Where the symbols take the units:
q161 * q969
q161 ! q290
q161 ^ q585
q989 * q817
q989 ! q933
q989 ^ q493
q614 * q128
q614 ! q425
q614 ^ q177
q961 * q951
q961 ! q820
q961 ^ q767
q489 * q580
q489 ! q493
q489 ^ q933
q493 * q989
q493 ! q489
q493 ^ q528
q703 * q552
q703 ! q78
q703 ^ q502
q776 * q823
q776 ! q711
q776 ^ q277
q103 * q65
q103 ! q438
q103 ^ q884
q337 * q836
q337 ! q449
q337 ^ q702
q449 * q177
q449 ! q337
q449 ^ q753
q700 * q726
q700 ! q277
q700 ^ q711
q425 * q702
q425 ! q614
q425 ^ q910
q933 * q489
q933 ! q989
q933 ^ q943
q177 * q614
q177 ! q702
q177 ^ q449
q29 * q766
q29 ! q250
q29 ^ q354
q147 * q711
q147 ! q823
q147 ^ q836
q675 * q277
q675 ! q726
q675 ^ q817
q726 * q943
q726 ! q675
q726 ^ q700
q354 * q29
q354 ! q767
q354 ^ q820
q817 * q675
q817 ! q943
q817 ^ q989
q702 * q337
q702 ! q177
q702 ^ q425
q884 * q103
q884 ! q495
q884 ^ q181
q767 * q961
q767 ! q354
q767 ^ q250
q836 * q147
q836 ! q753
q836 ^ q337
q552 * q250
q552 ! q766
q552 ^ q703
q290 * q514
q290 ! q161
q290 ^ q65
q250 * q767
q250 ! q29
q250 ^ q552
q943 * q933
q943 ! q817
q943 ^ q726
q65 * q290
q65 ! q969
q65 ^ q103
q502 * q703
q502 ! q181
q502 ^ q495
q277 * q776
q277 ! q700
q277 ^ q675
q495 * q502
q495 ! q884
q495 ^ q438
q431 * q820
q431 ! q951
q431 ^ q580
q514 * q910
q514 ! q585
q514 ^ q290
q438 * q495
q438 ! q103
q438 ^ q969
q969 * q438
q969 ! q65
q969 ^ q161
q951 * q528
q951 ! q431
q951 ^ q961
q766 * q78
q766 ! q552
q766 ^ q29
q823 * q753
q823 ! q147
q823 ^ q776
q528 * q493
q528 ! q580
q528 ^ q951
q820 * q354
q820 ! q961
q820 ^ q431
q711 * q700
q711 ! q776
q711 ^ q147
q128 * q585
q128 ! q910
q128 ^ q614
q181 * q884
q181 ! q502
q181 ^ q78
q753 * q449
q753 ! q836
q753 ^ q823
q78 * q181
q78 ! q703
q78 ^ q766
q910 * q425
q910 ! q128
q910 ^ q514
q580 * q431
q580 ! q528
q580 ^ q489
q585 * q161
q585 ! q514
q585 ^ q128

The rows follow the links: the fewer symbols apart two units are, the more alike their rows tend to be.

Each row is also shifted at random along 4 hidden directions that mean nothing.

Some units, each with a row of numbers:
q438
-1175,-342,-226,-241,-329,-87,-610,402,919,171,126,-76,-430,-323,371,261,-473,439,338,115,102,324,-7,-357,-93,-230,78,548,108,-89,-304,161,54,-350,-257,-8,-3,420,-132,205,-96,-80,-278,388,21,-100
q128
-325,154,621,-19,36,-175,337,-79,-650,351,-165,103,215,332,-336,-323,330,262,-472,-489,129,105,-499,-66,337,194,48,-224,233,268,153,-279,-64,29,298,230,-455,-375,-6,-231,360,101,138,-70,-91,338
q147
-859,165,-338,-18,-55,-193,364,-23,146,175,455,346,376,-238,211,22,566,-799,437,-114,141,-288,255,72,-129,-331,-333,29,-202,276,124,-131,85,260,-284,-614,-200,128,79,-280,-169,43,191,246,211,42
q493
-713,37,567,-416,117,-310,-127,91,-68,183,-42,171,-114,48,-304,-306,-44,410,-303,-359,528,256,-368,-567,399,72,156,58,19,302,108,-37,228,-355,100,109,-529,-338,47,-22,385,318,-108,113,5,367
q910
-128,202,362,91,284,195,26,195,-160,293,-320,-371,-251,-298,-144,-169,-540,906,-283,248,-152,194,-181,-137,-273,282,206,-182,95,92,-358,209,-81,-146,86,518,620,447,85,71,241,-453,-72,-295,-35,-300
q702
-100,727,91,-283,559,-194,326,280,140,347,53,337,-61,-484,70,-245,-257,374,290,279,193,-99,144,-111,-433,100,-339,-233,-149,321,-76,240,395,-35,-99,42,410,264,395,-250,243,-225,70,-84,158,-355
q489
433,-233,207,-11,-99,177,-226,162,-67,-321,-458,-372,-402,156,-217,0,-286,720,-321,88,-270,237,-272,-52,169,332,519,66,434,-324,-87,12,-134,-236,410,704,-56,-19,-136,449,57,-116,-374,-107,-226,-129
q431
529,408,266,-217,230,10,38,320,225,419,-163,-111,-199,-405,-52,-199,-505,781,10,147,-48,95,-188,-160,-427,188,-18,-202,276,244,-473,166,186,-196,10,516,480,530,287,-61,250,-467,-18,-115,157,-369
q29
-1502,481,-256,287,164,-149,329,195,-47,437,194,168,322,-132,273,464,194,-108,589,37,-273,-2,-23,241,-538,-104,-575,165,221,116,202,250,249,267,-258,12,288,80,-195,-286,132,-87,327,-242,-88,-282
q103
-27,-599,-78,-34,-372,346,-341,-520,-8,-446,98,-240,38,232,-231,-261,129,-392,-549,-112,40,-32,123,17,589,-126,353,-82,-409,-128,-258,-368,-533,-17,86,-277,-289,-72,-6,199,-293,61,-58,208,96,445
q614
101,190,315,-51,-160,-84,474,-25,-164,646,154,-64,671,-36,-382,-219,663,-119,-366,-231,-90,35,-549,345,-116,-113,234,-327,228,386,-360,-460,-616,333,96,256,-149,295,189,-405,190,-556,378,79,331,111
q495
307,-344,-409,405,-137,118,-856,277,442,169,33,-81,-389,-186,593,398,-580,359,206,241,-70,217,173,-171,-31,-269,-399,376,-193,-118,-148,287,165,-298,-485,-351,489,271,-423,81,-83,-121,36,-106,-182,-115
q449
1298,308,-80,153,97,158,575,-186,-346,73,-32,-2,547,50,-55,-22,472,-438,8,-28,-254,-165,56,498,-172,16,-112,-310,44,21,31,-103,-333,475,100,-18,142,95,120,-193,-105,-330,232,-115,116,-51
q767
-185,278,112,163,489,361,528,-632,-949,-230,-84,-14,416,384,-385,-366,404,-576,-530,88,-70,-362,211,320,116,198,-101,-830,-448,-11,91,-239,-254,442,204,-107,293,-157,286,-80,-55,-226,281,-436,102,323
q580
-197,83,224,-455,188,78,77,200,182,-194,-263,-99,-478,-162,-402,-226,-455,728,65,318,-154,3,-189,-134,-125,389,503,-134,362,-183,-300,113,113,-301,500,730,-32,133,390,393,-7,-203,-436,-60,55,-243
q703
-89,-153,-510,352,217,424,-250,-335,-48,-477,-110,-251,-68,-95,299,159,-357,-263,75,519,-179,-197,609,376,-269,-1,-196,-184,-450,-274,35,166,-148,153,-149,-330,777,218,7,240,-360,-221,142,-319,-47,-105
q817
-570,-312,74,200,-288,-127,-746,330,490,464,59,-45,-365,-177,392,92,-496,479,-129,-141,176,445,-103,-459,152,-245,-105,408,-94,147,-349,171,138,-355,-387,-109,49,104,-355,-42,105,6,-31,188,-177,37
q820
561,602,225,19,278,-158,202,360,127,577,-83,125,-75,-377,287,-28,-304,619,215,144,68,84,-71,-62,-493,87,-348,-106,95,329,-147,330,292,-52,-252,289,632,407,162,-238,343,-456,152,-280,6,-457

Where do the symbols, taken in turn from left to right, take each start?
Answers are names.
-663,-336,-261,311,-215,124,-266,-421,-148,-64,294,-4,395,114,147,-23,359,-789,-269,-284,226,-4,185,62,403,-404,-217,-76,-667,94,37,-238,-416,259,-265,-703,-39,-92,-21,-134,-239,86,239,219,63,516
! ^ ^ ^: q969
-287,-609,-152,-34,-282,166,-200,-378,6,-398,231,1,21,298,-118,-266,352,-719,-188,-218,217,-79,193,54,514,-280,280,40,-436,-183,44,-364,-379,125,18,-542,-476,-187,60,57,-349,193,-146,334,169,404
^ ! ^: q495
10,-599,-245,277,-573,64,-252,-151,169,34,254,-64,446,80,146,394,531,-635,-58,-300,24,148,-147,226,274,-483,-20,287,-77,-58,-34,-389,-467,189,-149,-434,-353,9,-310,-89,-264,50,109,309,3,389
^ ^ ^: q836
390,-57,-468,411,164,312,-622,-163,114,-284,-26,-54,-293,-80,545,249,-616,8,15,338,6,-113,567,-97,-53,-50,-424,81,-579,-190,162,301,165,-24,-338,-479,640,38,-218,201,-225,21,63,-233,-270,-78
^ ! *: q103
-1598,447,-282,-189,199,-273,460,69,211,65,359,438,170,-231,49,-47,239,-457,642,25,176,-317,287,68,-400,-56,-311,-13,-71,202,86,207,364,195,-243,-303,-22,81,361,-272,-103,170,112,155,308,-177
^ *: q836
1064,114,-458,-192,-18,270,423,-202,144,-317,262,-23,159,-269,-84,-78,363,-484,400,297,-197,-328,262,560,-448,-68,30,-286,-100,-95,-212,-79,-377,343,25,-106,388,304,432,62,-407,-354,171,160,395,-208
^ !: q147
88,297,85,-136,45,142,705,-248,-509,-45,4,72,480,173,-496,-282,627,-397,-169,-33,-30,-245,-40,497,-70,31,178,-425,79,90,-120,-314,-403,370,190,155,-96,28,395,-178,-38,-235,221,-82,269,44
! * !: q449
-92,-745,-199,146,-664,201,-291,-61,117,-250,36,-360,258,301,41,267,471,-373,-197,-344,-219,265,-162,309,375,-284,352,298,146,-231,-166,-482,-514,94,-29,-212,-508,-64,-342,209,-313,90,-88,319,-102,263
* ^ * *: q933
38,80,-264,305,210,341,413,-365,-514,-320,-103,-175,354,237,-95,-29,432,-393,-123,280,-308,-295,179,601,-301,146,-153,-509,-158,-232,12,-138,-360,437,167,-115,470,121,23,6,-157,-284,317,-343,80,-91
^ ! *: q78
-62,-357,-444,142,-758,-119,46,339,468,413,392,13,565,60,448,688,779,-651,560,-305,-238,93,-97,461,-222,-539,-128,602,272,33,-114,-258,-337,320,-281,-274,-432,161,-498,-299,-200,-60,254,371,42,-83
* !: q277
-22,-106,279,2,12,278,-189,133,-68,-54,-440,-454,-313,96,-158,-49,-428,829,-374,208,-321,139,-306,27,-37,322,369,-34,254,-264,-260,34,-87,-160,356,772,146,74,-4,336,180,-207,-320,-186,-140,-214
* ^: q514
944,-581,103,231,-383,41,-341,-29,-299,-662,-312,-242,-163,609,-163,276,187,-23,-295,-225,-302,128,-238,41,548,65,301,251,317,-604,392,-140,-177,-13,486,167,-653,-621,-636,486,-157,590,-386,-139,-464,239
^ ^ ^: q711
147,-115,-657,193,38,318,-320,-95,471,-168,104,-246,-175,-396,417,221,-389,-206,302,424,-199,-119,414,182,-408,-239,-224,-36,-344,-145,-421,165,-185,137,-191,-289,601,564,122,106,-426,-390,34,102,146,-248
^ *: q776
171,-617,74,-102,-330,331,-390,-367,63,-227,-49,-478,-80,99,-336,-334,-40,87,-659,-41,-38,186,-167,16,467,-20,554,-133,-147,-166,-514,-337,-575,-104,230,17,-100,209,102,387,-163,-160,-249,198,120,361
! * * *: q502
-184,-309,-675,-246,-79,-51,-350,221,783,-517,115,58,-590,-277,255,391,-455,-22,745,377,-114,-64,301,-176,-285,-58,110,442,158,-368,-97,278,386,-191,-140,1,21,226,82,410,-475,233,-465,178,-64,-453
^ ^: q817
259,215,367,59,198,87,688,-241,-722,191,27,13,486,236,-478,-401,534,-163,-381,-151,-3,-129,-153,277,89,113,95,-470,-112,167,31,-336,-288,256,290,120,-74,-124,228,-228,153,-188,287,-248,65,247
^ *: q961
